Below is a small trained network, with its code and all its weights. Each question gives an input and a class and asks what happens when units are switched off, that is, made to give their printed mean instead of their output.

import numpy as np


def w(rows, s, z=0):
    codes = np.array(rows[::2]) - 128.0
    scale = np.full(codes.shape[1], s)
    scale[-1] = z or s
    return codes * scale


def f(y):
    return np.maximum(y, 0)


def log_softmax(a):
    a = a - a.max(-1, keepdims=True)
    return a - np.log(np.exp(a).sum(-1, keepdims=True))


def net(x, mask):
    res = np.array(x, float).reshape(1, 8) / 4 @ E
    y = f(res @ A[0][:, :-1].T + A[0][:, -1])
    res = res + np.where(mask, y, B[0][:, -1]) @ B[0][:, :-1]
    return log_softmax(res[-1] @ U[:, :-1].T + U[:, -1])


A, B = {}, {}
E = w([
[125,86,55,49,183,193],'x0',
[200,130,79,223,186,149],'x1',
[127,127,131,127,126,134],'x2',
[128,126,129,131,122,133],'x3',
[232,84,160,89,113,117],'x4',
[172,253,96,94,69,153],'x5',
[128,126,127,129,127,130],'x6',
[130,134,136,126,142,132],'x7',
],0.011)
A[0] = w([
[151,135,218,190,53,98,74],'neuron 0',
[46,162,49,140,170,132,73],'neuron 1',
[143,234,93,95,109,118,80],'neuron 2',
[156,92,70,32,144,222,68],'neuron 3',
[87,111,157,41,75,79,98],'neuron 4',
[187,220,94,85,65,150,54],'neuron 5',
[102,99,197,35,91,124,61],'neuron 6',
[193,84,144,75,141,180,113],'neuron 7',
[250,89,173,71,111,72,3],'neuron 8',
[115,69,126,142,147,104,18],'neuron 9',
[216,103,92,195,162,129,68],'neuron 10',
[93,47,174,139,157,80,101],'neuron 11',
[168,180,212,156,113,68,75],'neuron 12',
],0.011)
B[0] = w([
[85,75,41,76,192,50,218],'neuron 0',
[53,130,192,148,48,76,202],'neuron 1',
[181,52,204,146,173,168,221],'neuron 2',
[72,75,57,108,190,16,254],'neuron 3',
[177,182,52,225,138,196,252],'neuron 4',
[147,57,180,115,229,187,235],'neuron 5',
[161,255,56,222,174,145,235],'neuron 6',
[46,111,181,148,38,82,226],'neuron 7',
[32,120,207,197,6,171,204],'neuron 8',
[182,78,172,87,227,175,149],'neuron 9',
[145,238,58,209,113,172,206],'neuron 10',
[225,117,196,71,196,197,241],'neuron 11',
[71,102,94,96,181,42,202],'neuron 12',
],0.0081,0.0087)
U = w([
[180,86,206,110,234,233,80],'0',
[105,115,36,103,192,18,61],'1',
[151,255,34,204,154,213,72],'2',
[142,161,133,112,116,144,250],'3',
[47,156,219,161,67,140,157],'4',
],0.0083,0.019)

Each question gives the input, the list of numbers given to net, and the class t.
The units are the neurons (one row each of A and B). Each row of codes is followed by its name. A weight is (code - 128) times the scale printed after its matrix; where a second scale follows, it is the last column's (A, B and U).
mask holds one flag per neuron, in row order. A switched-off neuron (its flag False) gives its mean, the last column of its row in B, instead of its output. The means were averaged over made-up inputs and are rounded, as every weight is.
A unit's drop is (log p(t) with every unit on - log p(t) with that unit switched off) / (log p(t) with every unit on - log p(t) with every unit switched off).
The circuit of an input: a set's keep is (log p(t) with only the set's units on - log p(t) with every unit switched off) / (log p(t) with every unit on - log p(t) with every unit switched off). Starting from the 12 units with the biggest drops (on a tie, the unit counted first), units are removed one at a time, each time the one whose removal leaves the highest keep (on an exact tie, the one counted first), for as long as the keep stays at least 0.8.
circuit, biggest first: the units of the circuit, biggest drop first
k most important neurons: the k neurons with the biggest drops, biggest first
drop of u: that unit's drop, to one decimal
input [2,-7,-2,1,-3,3,-5,-4], class 2: most important neuron -> neuron 4
input [2,2,-5,-4,-6,6,-7,2], class 0: circuit, biggest first -> neuron 2; neuron 5
input [2,-8,-4,7,7,7,-7,1], class 2: 2 most important neurons -> neuron 6; neuron 4
input [4,2,2,5,-4,6,6,-8], class 0: circuit, biggest first -> neuron 5; neuron 2
input [7,-4,-2,-3,-8,2,3,4], class 4: 2 most important neurons -> neuron 1; neuron 0
input [6,5,-4,-4,8,-2,-6,-8], class 4: 2 most important neurons -> neuron 8; neuron 7
input [-5,-7,4,7,-1,7,-2,-7], class 0: 3 most important neurons -> neuron 5; neuron 2; neuron 10
input [2,-7,0,1,-7,7,-8,-4], class 0: circuit, biggest first -> neuron 2; neuron 5
input [7,2,4,-4,-8,3,4,-7], class 4: 3 most important neurons -> neuron 1; neuron 0; neuron 12
input [8,-3,8,1,-8,4,1,5], class 1: 2 most important neurons -> neuron 3; neuron 8
input [-5,3,-5,-5,-2,-3,-8,-5], class 1: 2 most important neurons -> neuron 0; neuron 8
input [-7,-8,7,-5,1,6,0,7], class 2: 3 most important neurons -> neuron 4; neuron 6; neuron 3
input [-6,-7,-3,8,-2,-2,7,3], class 2: circuit, biggest first -> neuron 4; neuron 6
input [5,5,3,0,6,-5,-4,-7], class 4: most important neuron -> neuron 7
input [-7,-8,7,0,3,-7,-8,1], class 2: circuit, biggest first -> neuron 6; neuron 4
input [5,0,5,2,-3,8,-6,-4], class 0: drop of neuron 5 -> 0.2
input [-3,7,-6,-7,3,-2,0,4], class 2: drop of neuron 10 -> 1.6
input [6,6,-6,8,-7,-6,-7,-1], class 4: drop of neuron 7 -> -0.2
